Each row is followed by its class.
[ -9  -1 -22 -19   4 -30  -5  -4  50  44 -21 -24  13 -33  -5 -25  23 -21
  11  -1  17 -28  10   3 -17 -10 -29   7  27 -14  24  13  20  14 -19   8
  -3  -1 -10  -3  -6  12  23  21  -1 -19   7 -11 -10   6   8 -11  14]  j_139
[-20  -7 -20 -10   3 -22  17 -10  11  37 -15 -18   4 -18   4   1  14 -15
  11   4   7   7 -17 -13  -8 -12  10 -21  -5 -11  -5  -6  -2  22 -27  -6
 -10   3 -20  -9 -20  15   8  22   9  31  -4 -10  18  11   3  16  14]  j_139
[-12 -26 -10   7   6  13   8   6  11 -52  23   0  16 -10 -22   4   3  -4
 -15 -22 -10   0 -10   4   2  14   4 -10  19 -10 -39  -7   5   9   1  -8
   4 -10  -8 -13 -30  18   6 -20  -1   6  19  -5 -12  15   7  19  29]  j_789
[ 21  -6  -6   5  11  23  11  -3 -17 -56  21  -4  17   0  -1  19   5  33
 -21 -16  -8   0  -3   4 -27  18 -10 -23  12 -12 -33 -29  16  -6   9  -7
   9  -1   8  -6   7   5   1 -21   5 -27  11  -4  -2  -2  24  15  26]  j_789
[  5 -12  -5   0  -2  14   2 -10  20 -45  25   4  -3  -2 -31  20  -5   7
 -21 -14   0  -6 -15   6  -1   5  10  -3   1  -6 -31  -9   6   7  18 -20
   2 -15 -20 -16 -22  13   7 -33  -8  12   0  -9  -8   7   6  14  22]  j_789
[ -5  -8 -29 -23   6 -27  -1 -15  40  45 -26 -18   9 -29 -20  -5  20 -14
  23   4   3 -16   6   5 -23  -6 -11  -8  42 -12   7  13  18  17  -8   7
 -17  -4 -13 -12 -12  15  20  15 -18   6   0 -17   6  12  15  -9  14]  j_139
[  4  17 -38 -29   0 -27  -5 -13  11  42 -12 -34  20 -23  33  -3  28   5
  -1   1  18 -11  -6 -11 -38 -10 -20 -35  15 -13   1 -20  16   2 -32   4
  -3  12 -15   4   7  -7  15  40  18 -21 -11 -16  32  -4  26   3   9]  j_139
[ 10  -8 -14   2  -1  11  -9  -5  24 -41  27   3   1  -1 -26  13  -4  -9
 -22 -21  -6  -4 -21   8   7   5   1 -18  13   5 -48  -3   5  -4  18 -15
  -4 -20 -14  -9 -18  -2  10 -24  -8  13  10  -7   0   2  19   3   9]  j_789
[ -1 -11 -28   6   3   2  -2 -13  26  -6  11   8   7   2  -4  17  -4  15
  12  -2  -7  -2   1   9 -22   8  -4  -5  27   6  -7  -3  11  -1   3 -11
   7  11   2  -7   0   9   9 -14  -4  11   9 -10  22   0  12   9  16]  j_789
[ -2   4  -7 -12  -7   9 -12  -4   8 -25   3  -9   1  -9 -24   0   2  -1
 -14 -13   3 -12  -2   3  -1   1   1   4  22  -3  -7  -8  16  -9   9   1
   0 -10 -20  -6  -5   2   6 -12  -6  14 -14  -5 -17   7  -3   1   0]  j_789
[  7  -1 -17   4  -1   0  -8  -8  16 -21  10   3  15   0  -5  19  -1   8
 -12 -15   2  -3  12   6  -6   8 -10 -12  20  -4 -25 -10   7  -7   0 -10
  -2   3   0  -7  -8   2   7 -13   2 -10   7  -8   7   1  16  -4  12]  j_789
[ -5   6   3 -11  -5   7 -10   2  -8 -16  -3  -6  -1  -2 -13  -3   2   9
  -8  -3   8  -7   1   0  -5  -3   3  17   9  -5  13  -7  12 -10   2   1
   2   2 -12  12   5   0  -3  -7  -3   8 -22   0 -14   5 -19   5   2]  j_139
[  6 -21 -25  -6   8  16   8  -9  14 -47  14 -10  20 -14 -31  14  10  15
 -15 -26  -8 -10   2  11 -28  16 -12 -14  49 -17 -35 -17  24   3   5  -4
  -2  -8  -3 -20 -21  18  11 -26 -13  -4  14 -19 -15  11  16  13  38]  j_789
[ 13 -22   9   3  14  28  20   2  11 -27  15   4   1 -10 -34  11  -7   4
  -3 -10  -8  -4  -4   7  -9  11  -6   2   9  -8 -23   4   3  21  15  -1
  -3 -18   4 -17 -26  21   6 -27 -22 -11  19  -6 -24  12   8   5  30]  j_789
[  6   2 -10 -26  -1   0  -5  -3   4  -6  -1 -26   1 -25 -19 -12  20 -22
  -9   3  10 -17 -32   1 -17  -9  -3 -20  11  -1 -15 -11  10   4  -4  14
 -12 -22 -28  -2  -6 -12  12  22  -4  16 -12  -9  -5  10  13   7   4]  j_139
